(in the rows, 128 means zero)
Here are made-up things, facts about them, and rows of numbers that follow some of those facts. Name the thing behind each unnamed row.

Some things and their rows:
(323): [118  74 141 140 117 180 146 184 112 126 138 140 134  66  74]
(503): [129  97 124 137 124 174 158 156 134 115 134 111 140 133  81]
(495): [125  98 113 130 114 148 171 162 123 110 130 106 123 128  86]
(749): [135  63 185 138 131 136 144 158 139 119 155 140 141 125  96]
(382): [153  52 176 156 147 135 102 155 174  91 129 123 150 124  98]
(380): [134  56 182 138 131 135 142 162 139 119 153 141 140 128  97]
(589): [144  61 143 150 138 165 157 177 131 125 149 118 139 108  82]
(145): [151  59 136 162 132 179 153 173 123 126 158  99 145 101 113]
(182): [143  48 165 149 120 127 170 159 120 114 167 106 118 109 137]
(518): [136  40 156 136 111 134 137 152 140 134 184 103 156 106 124]
(485): [132  67 133 142 120 158 152 186 125 107 138 124 135  76  86]
(159): [145  61 150 156 146 173  90 169 167  79 115 112 147  65  82]
(253): [180  47 131 145 117 158 166 186 121  34 134 106 158  87 109]
(483): [141  65 125 149 129 164 156 152 126 131 143 130 150 101  98]
(200): [141  62 124 153 131 145 160 187 123 125 150 112 140 105  87]
(579): [162  56 129 139 138 175 151 193 125 145 128 125 134 114 103]
(54): [178  52  88 185 136 150 139 164 106  92 144 111 216 119 103]
(271): [159  56 110 168 142 167 160 181 124 155 139 115 143 123 100]
(705): [134  62 118 164 131 169 159 191 122 161 154 114 146 119  72]
(241): [139  98 141 113 115 177 157 165 143 110 135 104 131 136  93]
(90): [125  91 112 134 115 149 156 168 126 112 127 113 136 123  83]
(703): [126  99 144 127 120 170 159 158 139 106 140 113 138 131  86]
(148): [143  61 120 153 134 151 157 188 130 125 145 111 140  99  86]
(442): [125  72 160 132 116 178 143 183 122 122 150 130 137  72  77]

There are 3 kinds of fact about the things: ε, β, φ.
ε: is of sort; β: points at; φ: sits directly inside
(440) ε pepos; (342) ε drabrato; (503) ε tomufik
(148) ε brason; (90) ε klalobe; (483) ε tomufik
(687) ε klalobe; (397) ε pepos; (531) ε klalobe
(54) ε klalobe; (294) ε brason; (478) ε brason
(253) ε pepos; (723) ε tomufik; (633) ε drabrato
(212) ε tomufik; (485) ε brason; (145) ε stibrem
(548) ε brason; (718) ε klalobe; (67) ε pepos
(137) ε tomufik; (192) ε drabrato; (579) ε tomufik
(518) ε pepos; (10) ε drabrato; (461) ε drabrato
(609) ε tomufik; (182) ε pepos; (37) ε klalobe
(386) ε klalobe; (554) ε tomufik; (459) ε drabrato
(366) ε stibrem; (271) ε tomufik; (323) ε tomufik
(597) ε pepos; (200) ε brason; (550) ε tomufik
(720) ε stibrem; (495) ε klalobe; (705) ε tomufik
(617) ε stibrem; (610) ε pepos; (50) ε klalobe
(368) ε tomufik; (54) β (253); (627) β (597)
(627) β (368); (627) β (253); (382) β (723)
(723) β (459); (212) β (182); (548) β (495)
(548) β (397); (159) β (723); (159) β (189)
(518) β (182); (37) β (137); (366) β (342)
(323) β (342); (597) β (459); (705) β (342)
(442) β (366); (440) φ (3); (342) φ (350)
(503) φ (234); (148) φ (757); (587) φ (642)
(90) φ (642); (483) φ (588); (687) φ (545)
(397) φ (442); (531) φ (587); (54) φ (627)
(294) φ (749); (241) φ (642); (478) φ (241)
(625) φ (642); (627) φ (351); (749) φ (3)
(382) φ (3); (253) φ (442); (723) φ (625)
(234) φ (642); (633) φ (749); (212) φ (189)
(485) φ (442); (145) φ (350); (589) φ (350)
(548) φ (241); (718) φ (234); (67) φ (703)
(545) φ (588); (137) φ (627); (159) φ (442)
(192) φ (382); (579) φ (589); (518) φ (380)
(380) φ (3); (10) φ (627); (461) φ (234)
(609) φ (588); (182) φ (380); (37) φ (234)
(703) φ (642); (386) φ (380); (189) φ (442)
(554) φ (241); (757) φ (350); (459) φ (351)
(366) φ (159); (271) φ (627); (323) φ (189)
(597) φ (241); (200) φ (589); (550) φ (757)
(720) φ (350); (495) φ (241); (705) φ (627)
(617) φ (382); (610) φ (159); (50) φ (350)
(368) φ (189)

Name these rows:
A row may be one of the things named above.
[153  83 126 155 149 161 137 151 162  78  94 100 132 126  91] | (723)
[139  57 115 166 136 171 159 186 122 163 158 116 147 120  68] | (705)
[149  87 126 156 151 163 135 149 165  78 100  96 129 128  94] | (723)
[131  98 128 135 126 185 157 151 133 118 125 119 143 135  78] | (461)
[156  59 113 168 143 171 157 180 126 151 139 115 142 120  97] | (271)
[141  66 137 164 140 173 195 163 115 136 130 142 112 113  88] | (342)
[116  93 110 128 109 152 143 168 132 119 132 107 145 127  77] | (37)
[130  63 123 147 126 141 150 178 124 122 131 122 139 104  88] | (687)
[160  58 113 163 144 171 160 178 123 150 141 111 144 125 101] | (271)
[131  51 148 145 122 115 140 167 129 123 139 140 142 122  94] | (386)
[141  48 173 146 127 151 151 167 142 117 167 116 135 122  96] | (617)
[137  57 141 142 114 161 169 189 124  97 153 101 119  72  92] | (397)
[128  68 137 140 120 179 139 178 120 118 139 135 143  68  78] | (212)
[157  60 109 174 144 180 159 160 121 152 138 123 153 118 102] | (10)
[121  72 155 132 119 176 140 183 120 122 153 130 137  73  76] | (442)
[173  54 131 151 136 174 154 175 120  49 111 139 161  84  97] | (368)
[121  93 111 126 112 154 142 169 130 122 133 104 143 127  79] | (37)
[127  99 111 126 114 159 158 150 134 114 140  97 143 122  97] | (478)
[124  92 113 133 115 150 155 168 129 114 129 110 139 124  86] | (90)
[128  70 138 138 124 181 137 181 122 115 135 132 147  67  75] | (212)
[138  76 160 147 131 166 143 182 122 118 141 118 131 110 104] | (545)
[127  80 128 133 112 160 158 178 137 102 157  80 133 121  91] | (67)
[127  62 146 137 121 185 167 181 121 112 158 115 126  65  84] | (366)
[155  77 121 140 122 159 137 168 161  62 128  67 139 129 100] | (597)
[140  78 161 145 131 167 141 181 120 118 145 121 136 113 104] | (545)
[135  44 153 137 111 136 137 153 138 134 181 105 152 101 122] | (518)
[175  55 121 188 174 167 155 136 148  95 103 115 138 112 106] | (459)
[137  48 157 143 115 135 149 179 138 108 167 105 134 116 100] | (440)
[123  92 105 127 115 149 158 150 129 116 134 108 145 119  96] | (718)
[164  54 106 159 143 166 181 164 132 152 137 123 137 116 105] | (137)
[153  60 152 156 155 168 124 164 162  66 102 113 118  56  98] | (189)
[140  64 101 158 126 148 145 148 111 140 147 109 155  93 121] | (50)
[169  57 121 193 171 165 157 138 151 101 103 114 137 115 107] | (459)
[120  98 119 124 108 162 136 172 134 120 146  93 153 127  77] | (548)
[183  46 119 162 143 168 124 193 138  95 140 113 201 132  80] | (627)
[142  63 136 163 140 171 197 164 116 136 136 145 115 107  90] | (342)
[135  51 132 138 110 170 149 169 121 101 165  95 140  57 110] | (610)
[153  51 175 154 151 132 101 151 176  88 125 117 154 126  98] | (382)

Now the same things, written a new way:
Known rows:
(548): [ 83 103 116 104 114 112 104 112 149 137 188  89 114  69 137 118 140  69
 170 166 127 100 158  92 175 110  96 138 133 103 151 167 148 131  94 126
 111  97 134 115 153  94  98 117 143 166]
(342): [137 180 119 157 135  91 161 103 134 174 122 150 122 159  93 129 117 126
 103 141 150 114 152 160  74 118 137 135 147 178 175 117 140 153 175 135
 150 152 101 143 163 105  57 154  68  94]
(633): [136 133 125 159 110  98 123  93 106 132 169 142 150 129 141 151 138 155
 128  81 143 124 116 124  87 141 126 129 128 156 153 135 131 139 115 146
 123 104  71 127 136 102 122 131 180 119]
(10): [149 128 143 133 136  89 145 122 140 153 131 119 134 129 132 124 131 110
 130 118 155 126 131 123 101 133 122 128 146 159 127 144 135 145 134 145
 119 126 136 126 134 100 114 155 125 109]
(90): [ 90 119  81 132 133 120 101 120 139 151 153 120 119 128 114 140 130 128
 127 141 108 141 114  77 143  94 119 118 139  82 131 146 145 114 140 161
 120 168 135 143 136 150 102 156 117 168]
(718): [ 84 119  75 128 133 119  98 116 140 154 158 118 115 124 110 139 130 127
 129 142 107 137 118  78 149  87 117 120 138  74 131 146 146 113 139 156
 119 169 139 143 140 153 100 159 116 176]
(440): [159 118 126 148 103 107 114 126 111 107 156 143 120 111 149 139 138 129
 140 100 148 121 129 144 104 140 128 135 109 170 204 118 132 132 117 109
 136  94  96 107 141  88 111  87 177 136]
(397): [169 133 138 129 132 103 142 149 144 134 107 132 102 124 125 117 122  92
 129 146 157 119 152 160 110 128 129 135 126 181 190 116 135 140 153 102
 141 124 152 111 143  91  88 110  97 117]
(610): [172 116 150 120 134 107 141 159 149 126 105 122 107 112 141 111 127  82
 139 146 158 125 146 147 119 134 127 133 127 176 170 128 133 138 139 108
 133 114 165 106 135  89 108 108 112 118]
(617): [154 131 125 159 104 112 123 106 103 114 170 145 139 131 140 142 143 159
 130  82 141 134 113 128  88 145 132 123 127 149 155 125 135 133 115 140
 135 115  77 126 150 103 124 127 183 132]
(554): [101 132  89 121 124 117 106 106 132 151 174 108 111 127 104 121 130 128
 137 142 116 122 144 104 151 103 109 121 140  79 127 128 148 121 121 125
 128 153 144 133 167 134 100 153 117 175]
(723): [108 136 113  71 124 117 123 103 140 181 134 114 101 144 107 171 106 179
 129  43 145 113 124  96 163 148  93  95 120  65 108  68  89  87 144  88
 107 169 208 116  96 115 184 144 134 199]
(137): [159 136 117 152 138 106 134 136 135 159 125 130 125 169 117 129 126 131
 117 126 140 149 125 118  83 131 127 106 146 152 132 112 139 131 150 148
 142 160 140 135 153 119  99 144  99 120]
(323): [152 109 149 146 125 130 150 147 157 152 125 109 136 129 144  96 146  86
 144 166 133 157 129  92  96 134 131 113 167 148 108 153 148 144 131 196
 150 139 138 144 167 121  85 131  98 111]
(271): [160 118 128 144 134 110 129 141 140 150 129 118 130 151 134 123 134 119
 129 126 139 154 119 102  95 135 123 106 148 143 114 128 139 132 132 159
 133 147 147 133 148 119 113 143 119 123]
(625): [ 71 153 130 105 117 178 137 106 119 106 122 134 126 101 107 108 121 139
 126 160  93  99 153 162 184 110 139 157 120  76 114 126 118 124 123 101
 139 121 108 140 130 173 129 116 108 136]
(350): [123 139 164 123 127 174 160 139 126 106  81 142 142 123 134 109 124 131
 120 148 113 128 131 160 136 138 153 142 127 132 103 126 111 135 133 131
 145 116 113 139 112 159 143 106 105  90]
(589): [124 139 168 123 127 175 162 141 127 105  77 140 141 125 133 107 124 129
 118 150 114 126 132 160 136 140 154 142 128 133 100 127 111 135 134 133
 144 117 115 139 113 160 143 108 102  87]
(642): [ 72 151 130 106 116 177 137 107 118 107 123 134 126 103 107 108 122 139
 126 158  94  99 153 159 182 110 139 157 120  76 116 126 118 126 123 103
 139 121 108 140 132 172 129 117 109 136]
(241): [ 65 153 121 102 115 173 131 102 119 109 131 131 121  98 102 106 120 140
 127 162  93  93 159 161 193 103 135 158 121  64 119 126 122 123 121  95
 137 124 113 138 137 173 125 121 109 148]
(757): [123 139 167 123 127 175 162 142 126 106  76 142 144 125 133 107 123 129
 119 151 114 128 132 162 135 139 153 142 127 134 100 126 111 135 135 133
 145 116 115 139 111 158 144 107 103  88]
(442): [116 124 181 129 112 187 173 141 141 106  86 131 146  98 146  82 139 100
 135 181 109 131 138 144 135 136 158 150 145 133 103 155 124 147 128 170
 159 106 100 149 137 161 113  97  98  83]
(588): [111 142 157 125 120 178 152 128 119 102  93 144 142 121 129 112 125 140
 120 145 109 121 133 162 142 135 151 147 123 123 108 124 111 132 128 127
 144 114 100 140 116 161 141 105 116 100]
(159): [121 102 221  49 115 185 182 145 157 133  49 116 136  96 170 134 120 145
 146  57 143 123 109 113 177 190 126 115 122  95  50 103  55 100 128 128
 115 113 206 118  38 135 244  89 146 129]

Which thing is each row?
Some rows may be things named above.
[163  82 156 106 177 147  98 188 103  39  88 106 156 130 159 108 128 116
 124 148 112 150  97 154 172 133 136 139  99 121  16 159 126 126  64  87
  77  85 165 103  58 166 248 146 176  86] | (627)
[151 108 149 147 125 128 149 148 156 151 124 110 135 128 144  96 146  86
 143 166 133 157 129  91  95 134 131 113 167 148 109 155 149 144 131 194
 149 140 136 143 168 121  84 131  99 111] | (323)
[136 107 113 149 141 118 122 149 145 150 114 127 133 148 137 140 133 121
 121 132 125 166  95  76 100 118 131 106 145 133 118 145 138 124 149 187
 125 162 139 144 119 140 113 148 114 127] | (50)
[141 122 140 125 141 102 134 145 152 149 121 114 120 127 134 132 125  80
 139 150 150 124 142 122 112 137 114 122 129 178 151 135 132 139 134 127
 123 114 147 114 126  81 110 117 105 106] | (485)
[160 152 103 169 104  98 116 110  97 118 155 168 112 140 123 155 125 158
 116  91 149 113 135 170  79 134 135 135 102 186 241  91 132 134 143  91
 150 111  72 112 153  90  84  90 158 132] | (182)
[154 157 124 100 159  72 134 117 124 166 104 135 117 175 103 175  97 169
 100  47 169 111 120 151 113 148 108 110 112 147 121  81  98 115 156  69
  93 153 187 105  76  96 184 170 127 128] | (459)
[159 102 134 155  91 114 111 121 111  97 171 138 127  94 166 133 150 125
 151  98 145 126 124 131 103 145 129 135 113 166 202 134 136 136 102 131
 138  79  78 109 147  89 109  77 202 139] | (518)
[122 100 221  48 114 186 183 145 157 134  48 115 138  95 171 134 120 146
 145  59 143 123 108 112 177 190 126 114 123  94  49 102  53 100 126 129
 114 112 205 118  38 136 244  90 146 130] | (159)
[168 134 138 130 131 102 142 149 144 133 107 132 102 124 126 117 123  91
 130 146 157 120 152 160 111 129 130 136 124 180 191 116 134 140 152 102
 142 124 151 111 145  91  88 109  97 117] | (397)
[139 119  87  80 158  84  72 140 115  99 150 106  87 120 107 141 108 121
 132 115 142  96 146 162 192 107  96 138  86 102 147 107 132 108 104  11
  79 119 202  81 103 107 178 147 158 180] | (597)
[179  67  89 137 202  84  56 197 117  84 117 101 145 173 146 144 128 113
 113 136 121 186  66  88 127 105 118 104 111 132  39 169 157 116  92 125
  59 142 186 108  66 151 210 196 170 114] | (54)
[121 128 110 109 117 110 113 121 134 123 154 117  93  91 118 116 127  98
 146 148 139  97 163 149 162 109 114 146 117 119 189 124 139 128 125  80
 127 115 148 107 154 102  97 114 129 166] | (67)
[ 84 100  87 127 125 125  98 119 146 146 166 107 122 105 126 128 141 114
 143 150 104 142 116  61 157  91 115 120 144  68 118 164 149 115 123 174
 116 156 137 143 140 151 102 154 131 178] | (37)
[ 65 152 121 102 115 174 132 101 119 108 130 130 122  97 102 107 120 140
 127 161  93  93 158 160 194 103 135 158 121  65 118 127 122 123 122  96
 136 124 112 139 137 174 125 122 109 148] | (241)
[127 150 191  61 129 170 187 135 145 154  29 143 121 143 127 154  96 176
 110  53 147 113 119 154 152 180 132 114 112 114  87  61  51  98 169  92
 126 147 202 121  43 138 219 105  99 119] | (189)
[122 129 110 109 118 110 114 121 133 123 155 119  93  91 117 118 126 100
 145 147 138  97 164 148 162 108 113 147 117 120 189 124 140 127 126  79
 128 114 146 108 153 103  98 113 128 166] | (67)
[129 107  93 178 114 119  98 118 109 131 160 150 149 150 147 169 143 167
 119  84 118 166  76  74  80 126 135 106 127 134 149 137 135 120 130 190
 129 143  72 143 125 137 119 127 178 140] | (386)
[148 129 142 133 136  88 146 123 141 153 130 119 135 130 132 124 131 112
 129 118 156 124 131 123 100 132 122 128 146 160 126 143 136 145 133 145
 119 126 136 127 135 100 114 153 125 108] | (10)
[ 82 136  64 136 133 115 101 107 137 162 158 128 111 138  94 142 124 136
 119 148 106 131 126  89 141  81 120 122 139  79 151 134 148 116 154 148
 126 181 130 149 152 154  78 163  97 174] | (495)
[197 124  96 131 209  82  85 187 111 108  97 113 128 212 103 141 105 132
  94 134 136 162 104 151 113 121 118 103 110 154  56 113 143 121 119  68
  83 156 201 104  90 134 198 194 114  99] | (368)
[159 102 148 136 134 125 141 154 154 147 120 106 134 135 145 105 142  95
 141 149 136 157 121  93 104 140 125 108 158 142  95 148 142 137 125 179
 135 139 156 136 147 120 113 137 110 115] | (212)
[152 107 139 154 117 122 138 138 149 150 141 113 136 128 146 103 150  99
 143 152 132 156 126  88  91 132 129 112 164 145 121 151 151 144 126 195
 148 137 124 143 172 120  81 130 118 122] | (705)
[ 86 136  95 109 127 101 105 106 140 149 175 107 103 102 106 136 122  94
 146 155 130  91 162 121 162 105  99 137 122 114 173 134 142 127 120  95
 115 119 138 115 149  95  94 128 117 162] | (478)
[130 123 116 157 111 102 107 113 110 127 169 138 136 128 146 162 135 130
 138 101 141 122 122 119  92 143 118 123 111 175 185 126 130 134 113 128
 127  93  74 114 130  82 115  94 173 121] | (294)
[210 130  92 123 207  64  76 192 102  76  94 126 103 183 102 139  98 110
  96 144 153 131 128 205 129 112 120 133  80 187 130 105 145 128 121   6
  80 124 197  77  86 108 184 165 125 100] | (253)
[153 107 139 154 117 123 139 137 148 150 143 113 136 128 148 102 149  99
 144 151 134 157 125  88  92 133 129 112 164 145 122 151 152 143 126 195
 148 136 123 143 173 119  82 130 118 121] | (705)
[122 101 221  48 115 186 182 144 157 133  49 116 138  96 171 134 121 144
 145  58 143 122 109 113 177 189 125 114 122  93  49 103  54 100 127 130
 114 112 206 118  40 135 243  89 146 130] | (159)
[ 92 144 106 113 127  98 123  90 132 153 171 112 117 105 104 123 126 118
 136 134 133  96 155 127 154 102 109 142 138  98 138 144 141 133 123 113
 113 131 131 127 152 116 101 163 125 156] | (461)
[122 128 111 109 118 110 113 122 135 122 155 118  93  92 119 116 126 100
 146 147 138  98 163 149 162 108 113 146 116 120 188 125 141 127 125  80
 128 114 146 108 154 101  99 113 129 167] | (67)
[126 110 107 149 137 123 117 140 139 146 125 130 135 145 134 144 134 128
 123 129 119 162  96  78 105 116 131 109 140 126 122 145 137 120 145 182
 127 159 127 145 121 143 115 143 121 133] | (687)
[157 138 150 142 123 118 163 135 149 145 122 125 125 127 127  98 138  95
 134 155 146 136 142 131  96 132 137 129 159 161 139 145 147 150 146 162
 149 139 127 139 170 103  78 143  92 107] | (366)
[113 113 180  92  89 180 145 106 105 104 106 149 152 109 170 171 126 208
 134   9 130 120  90 123 150 189 131 118  94  95  94  86  58  95 107 117
 119  94 118 117  48 138 242  73 216 145] | (382)

